Below is a small trained network, with its code and all its weights. Each question gives an input and a class and asks what happens when units are switched off, that is, made to give their printed mean instead of their output.

import numpy as np


def w(rows, s, z=0):
    codes = np.array(rows[::2]) - 128.0
    scale = np.full(codes.shape[1], s)
    scale[-1] = z or s
    return codes * scale


def norm(h):
    return h / np.sqrt((h * h).mean(-1, keepdims=True) + 1e-5)


def f(y):
    return np.maximum(y, 0)


def log_softmax(a):
    a = a - a.max(-1, keepdims=True)
    return a - np.log(np.exp(a).sum(-1, keepdims=True))


def net(x, mask):
    res = np.array(x, float).reshape(1, 6) / 4 @ E
    u = 0
    for l in range(2):
        y = f(norm(res) @ A[l][:, :-1].T + A[l][:, -1])
        res = res + np.where(mask[u : u + 13], y, B[l][:, -1]) @ B[l][:, :-1]
        u += 13
    return log_softmax(norm(res)[-1] @ U[:, :-1].T + U[:, -1])


A, B = {}, {}
E = w([
[125,57,114,129,55,90,51,111],'x0',
[72,50,161,163,246,207,65,137],'x1',
[66,190,197,255,102,111,105,130],'x2',
[120,109,156,89,90,204,166,135],'x3',
[95,135,214,132,216,95,64,128],'x4',
[52,18,86,104,180,78,213,85],'x5',
],0.0058)
A[0] = w([
[93,79,183,112,192,165,86,103,81],'L0N0',
[168,125,106,59,145,142,52,144,29],'L0N1',
[128,224,233,150,147,91,74,133,126],'L0N2',
[135,109,138,163,166,157,114,120,97],'L0N3',
[149,142,94,71,177,81,154,152,97],'L0N4',
[109,134,122,184,78,144,113,101,192],'L0N5',
[124,94,105,125,148,97,79,123,36],'L0N6',
[141,105,137,79,52,89,174,122,136],'L0N7',
[149,132,111,85,128,192,132,147,3],'L0N8',
[115,170,216,139,163,134,161,126,85],'L0N9',
[82,113,128,234,163,176,145,138,94],'L0N10',
[81,137,120,226,122,124,172,143,25],'L0N11',
[88,117,164,176,151,4,51,124,141],'L0N12',
],0.011,0.0026)
B[0] = w([
[147,139,70,135,132,110,115,253,213],'L0N0',
[146,131,123,122,121,156,50,55,172],'L0N1',
[103,196,147,88,102,145,202,195,254],'L0N2',
[125,111,114,136,114,150,143,165,165],'L0N3',
[166,175,97,154,189,149,160,111,180],'L0N4',
[159,109,158,89,136,63,116,216,185],'L0N5',
[128,88,116,117,117,155,99,85,158],'L0N6',
[91,102,165,113,122,122,198,170,203],'L0N7',
[138,103,92,146,138,133,104,59,160],'L0N8',
[72,166,191,84,144,154,124,106,193],'L0N9',
[134,184,129,80,79,121,196,124,202],'L0N10',
[170,105,115,97,147,122,46,90,183],'L0N11',
[163,49,122,205,143,138,62,91,239],'L0N12',
],0.014,0.0085)
A[1] = w([
[104,108,158,156,176,60,145,107,95],'L1N0',
[71,173,209,137,177,120,160,199,183],'L1N1',
[123,119,128,112,164,110,131,46,122],'L1N2',
[96,125,195,174,105,151,97,116,143],'L1N3',
[78,65,189,162,72,85,79,112,124],'L1N4',
[105,148,101,104,160,144,91,170,100],'L1N5',
[93,104,121,134,127,144,195,119,96],'L1N6',
[123,114,104,96,74,143,180,197,149],'L1N7',
[141,126,117,159,122,201,120,151,2],'L1N8',
[178,91,119,131,136,132,117,141,57],'L1N9',
[94,108,83,123,139,159,246,152,159],'L1N10',
[156,170,119,178,75,151,166,112,180],'L1N11',
[76,87,107,56,131,136,148,118,128],'L1N12',
],0.014,0.0022)
B[1] = w([
[181,112,117,106,153,200,29,69,146],'L1N0',
[147,204,132,83,61,99,165,72,251],'L1N1',
[99,123,165,222,48,161,168,91,152],'L1N2',
[128,130,43,25,173,95,174,128,151],'L1N3',
[106,150,69,101,158,109,146,251,167],'L1N4',
[135,91,118,123,103,51,162,173,175],'L1N5',
[135,181,120,117,134,109,123,151,167],'L1N6',
[120,186,149,130,158,141,127,57,244],'L1N7',
[81,76,158,147,157,95,135,126,154],'L1N8',
[62,97,157,171,181,154,180,125,165],'L1N9',
[135,169,169,65,87,80,107,149,239],'L1N10',
[88,111,176,107,163,39,116,111,164],'L1N11',
[151,197,181,187,125,92,119,154,172],'L1N12',
],0.012)
U = w([
[138,123,155,192,99,189,139,12,7],'0',
[119,68,113,181,150,114,109,193,103],'1',
[130,250,192,94,62,80,191,148,249],'2',
],0.012,0.0015)

Each question gives the input, the list of numbers given to net, and the class t.
The units are the neurons (one row each of A and B). Each row of codes is followed by its name. A weight is (code - 128) times the scale printed after its matrix; where a second scale follows, it is the last column's (A, B and U).
mask holds one flag per neuron, layer by layer. A switched-off neuron (its flag False) gives its mean, the last column of its row in B, instead of its output. The means were averaged over made-up inputs and are rounded, as every weight is.
A unit's drop is (log p(t) with every unit on - log p(t) with that unit switched off) / (log p(t) with every unit on - log p(t) with every unit switched off).
unit that matters most: the unit with the biggest drop
top k neurons: the k neurons with the biggest drops, biggest first
top k neurons in layer l: the k neurons of layer l with the biggest drops, biggest first
drop when u is switched off: that unit's drop, to one decimal
input [-5,0,-1,-5,6,5], class 1: unit that matters most -> L0N12
input [3,8,4,-3,-2,-1], class 1: top 2 neurons -> [L0N12, L1N1]
input [7,-5,-8,-5,1,3], class 0: top 2 neurons in layer 1 -> [L1N2, L1N1]
input [-5,-1,-1,-5,6,7], class 0: top 2 neurons in layer 0 -> [L0N2, L0N12]
input [1,0,-2,-7,3,-6], class 1: top 2 neurons in layer 0 -> [L0N12, L0N1]
input [7,-3,3,0,-2,1], class 1: top 2 neurons -> [L0N2, L0N12]
input [-1,1,-6,4,-2,0], class 0: top 4 neurons in layer 0 -> [L0N2, L0N8, L0N1, L0N10]
input [1,3,-6,-7,5,-8], class 1: top 2 neurons -> [L0N1, L1N1]
input [-4,4,-6,3,1,2], class 1: top 3 neurons -> [L0N2, L1N1, L0N10]
input [3,-7,-4,-4,3,3], class 0: top 2 neurons in layer 0 -> [L0N4, L0N2]
input [8,-3,-6,-7,4,2], class 0: top 2 neurons in layer 0 -> [L0N4, L0N0]
input [-8,7,-7,0,-4,-6], class 1: top 2 neurons in layer 1 -> [L1N1, L1N7]
input [8,-5,0,0,2,6], class 1: drop when L0N2 is switched off -> 0.3
input [5,1,-7,-4,5,-1], class 0: unit that matters most -> L0N1
input [6,-8,-7,-8,4,3], class 0: drop when L0N4 is switched off -> 0.4
input [0,0,-3,-8,5,-1], class 1: drop when L1N7 is switched off -> 0.1
